Below is a small trained network, with its code and all its weights. Each question gives an input and a class and asks what happens when units are switched off, that is, made to give their printed mean instead of their output.

import numpy as np


def w(rows, s, z=0):
    codes = np.array(rows[::2]) - 128.0
    scale = np.full(codes.shape[1], s)
    scale[-1] = z or s
    return codes * scale


def f(y):
    return y / 2 * (1 + np.tanh(0.7978845608 * (y + 0.044715 * y**3)))


def log_softmax(a):
    a = a - a.max(-1, keepdims=True)
    return a - np.log(np.exp(a).sum(-1, keepdims=True))


def net(x, mask):
    res = np.array(x, float).reshape(1, 4) / 4 @ E
    y = f(res @ A[0][:, :-1].T + A[0][:, -1])
    res = res + np.where(mask, y, B[0][:, -1]) @ B[0][:, :-1]
    return log_softmax(res[-1] @ U[:, :-1].T + U[:, -1])


A, B = {}, {}
E = w([
[89,55,87,107,98,197,147,111,153,50],'x0',
[96,87,175,146,200,159,67,220,209,145],'x1',
[181,109,130,194,44,151,53,201,9,127],'x2',
[95,35,89,100,149,83,189,208,58,178],'x3',
],0.011)
A[0] = w([
[125,122,160,136,118,150,111,191,175,140,41],'neuron 0',
[135,96,141,210,112,158,75,193,117,136,137],'neuron 1',
[158,198,169,161,124,159,85,91,156,94,132],'neuron 2',
[138,95,100,119,143,126,153,161,105,159,20],'neuron 3',
[154,159,90,146,79,94,207,82,84,80,17],'neuron 4',
[111,80,111,99,109,71,166,153,112,143,33],'neuron 5',
[152,169,171,118,121,30,109,132,119,196,19],'neuron 6',
[156,157,162,138,122,157,110,94,139,87,2],'neuron 7',
[128,96,193,144,171,173,112,224,200,148,208],'neuron 8',
[149,157,79,123,82,108,159,102,101,134,129],'neuron 9',
[70,78,125,116,108,155,140,96,161,78,188],'neuron 10',
[164,149,153,156,90,190,121,74,183,100,99],'neuron 11',
[149,164,176,156,158,64,102,121,128,172,61],'neuron 12',
[72,131,122,71,250,89,170,73,207,128,39],'neuron 13',
[76,102,79,131,148,95,179,171,93,159,166],'neuron 14',
[111,81,63,141,88,192,111,136,135,73,110],'neuron 15',
[163,144,107,150,106,191,111,158,79,114,29],'neuron 16',
[57,112,170,146,161,124,80,167,136,88,31],'neuron 17',
[75,109,102,93,128,173,113,114,114,63,10],'neuron 18',
],0.012,0.0059)
B[0] = w([
[206,107,94,162,182,140,221,56,164,93,158],'neuron 0',
[158,177,148,92,99,161,109,129,51,84,200],'neuron 1',
[80,45,209,131,148,89,131,189,153,108,202],'neuron 2',
[142,89,160,122,136,159,235,201,191,73,154],'neuron 3',
[176,112,74,146,163,106,131,67,137,71,197],'neuron 4',
[109,66,160,159,174,127,172,171,117,115,169],'neuron 5',
[124,173,89,169,94,100,199,174,178,175,175],'neuron 6',
[146,64,188,152,184,190,240,139,167,141,157],'neuron 7',
[151,128,102,186,137,58,104,51,127,94,231],'neuron 8',
[137,123,86,102,170,115,85,27,146,97,186],'neuron 9',
[73,183,110,139,109,114,119,146,130,164,195],'neuron 10',
[126,75,153,143,123,91,119,191,130,90,193],'neuron 11',
[91,171,67,172,116,138,176,172,150,201,166],'neuron 12',
[178,176,159,76,75,206,128,132,52,101,251],'neuron 13',
[75,69,185,85,133,106,109,174,162,93,202],'neuron 14',
[91,208,81,167,110,94,137,185,171,192,185],'neuron 15',
[185,150,150,85,77,220,152,129,52,150,172],'neuron 16',
[173,97,66,167,191,136,203,76,127,114,163],'neuron 17',
[120,152,65,179,127,155,254,161,172,194,157],'neuron 18',
],0.011,0.019)
U = w([
[103,7,192,129,152,124,156,185,146,94,115],'0',
[175,99,57,148,171,107,152,8,132,80,105],'1',
[182,175,157,86,84,221,150,125,52,107,94],'2',
[98,190,60,167,117,118,172,175,167,224,109],'3',
[51,153,150,92,89,13,24,93,101,111,255],'4',
[141,68,117,97,197,208,38,102,177,229,82],'5',
[131,74,118,107,221,229,43,101,169,226,85],'6',
],0.014,0.032)

Each question gives the input, the list of numbers given to net, and the class t.
The units are the neurons (one row each of A and B). Each row of codes is followed by its name. A weight is (code - 128) times the scale printed after its matrix; where a second scale follows, it is the last column's (A, B and U).
mask holds one flag per neuron, in row order. A switched-off neuron (its flag False) gives its mean, the last column of its row in B, instead of its output. The means were averaged over made-up inputs and are rounded, as every weight is.
A unit's drop is (log p(t) with every unit on - log p(t) with that unit switched off) / (log p(t) with every unit on - log p(t) with every unit switched off).
The circuit of an input: a set's keep is (log p(t) with only the set's units on - log p(t) with every unit switched off) / (log p(t) with every unit on - log p(t) with every unit switched off). Starting from the 12 units with the biggest drops (on a tie, the unit counted first), units are removed one at a time, each time the one whose removal leaves the highest keep (on an exact tie, the one counted first), for as long as the keep stays at least 0.8.
units of the circuit, in order: the units of the circuit, biggest drop first
most important unit: the unit with the biggest drop
top k neurons: the k neurons with the biggest drops, biggest first
drop of u: that unit's drop, to one decimal
input [-5,-6,-3,-7], class 0: units of the circuit, in order -> [neuron 2]
input [3,-1,2,-1], class 4: units of the circuit, in order -> [neuron 7; neuron 0]
input [-2,6,6,3], class 1: top 3 neurons -> [neuron 8; neuron 13; neuron 0]
input [7,0,4,6], class 3: top 2 neurons -> [neuron 15; neuron 2]
input [8,1,6,-1], class 3: top 2 neurons -> [neuron 15; neuron 13]
input [-6,5,-1,-3], class 3: top 2 neurons -> [neuron 12; neuron 6]
input [-6,4,-4,-4], class 3: top 3 neurons -> [neuron 12; neuron 6; neuron 14]
input [8,-3,6,-2], class 3: top 3 neurons -> [neuron 15; neuron 13; neuron 18]
input [-5,7,6,-3], class 1: top 2 neurons -> [neuron 8; neuron 13]
input [3,-7,3,-7], class 0: top 4 neurons -> [neuron 2; neuron 11; neuron 8; neuron 7]
input [4,6,-7,4], class 2: top 3 neurons -> [neuron 13; neuron 4; neuron 9]
input [6,-5,-5,7], class 0: top 2 neurons -> [neuron 14; neuron 5]
input [0,-4,-5,3], class 2: top 3 neurons -> [neuron 13; neuron 8; neuron 2]
input [4,-5,3,-4], class 1: most important unit -> neuron 4
input [-5,-6,5,0], class 1: top 3 neurons -> [neuron 13; neuron 9; neuron 4]
input [-1,3,3,-2], class 4: top 2 neurons -> [neuron 13; neuron 4]
input [3,5,4,-4], class 1: top 3 neurons -> [neuron 13; neuron 8; neuron 0]
input [7,-5,-5,-2], class 3: top 2 neurons -> [neuron 10; neuron 18]
input [-4,2,-1,-6], class 0: drop of neuron 2 -> 0.2
input [-4,-7,5,8], class 0: most important unit -> neuron 14
input [-4,6,-8,-2], class 2: drop of neuron 13 -> 3.2
input [-6,4,-8,3], class 2: drop of neuron 13 -> 2.3
input [5,-7,4,1], class 1: drop of neuron 15 -> 0.0
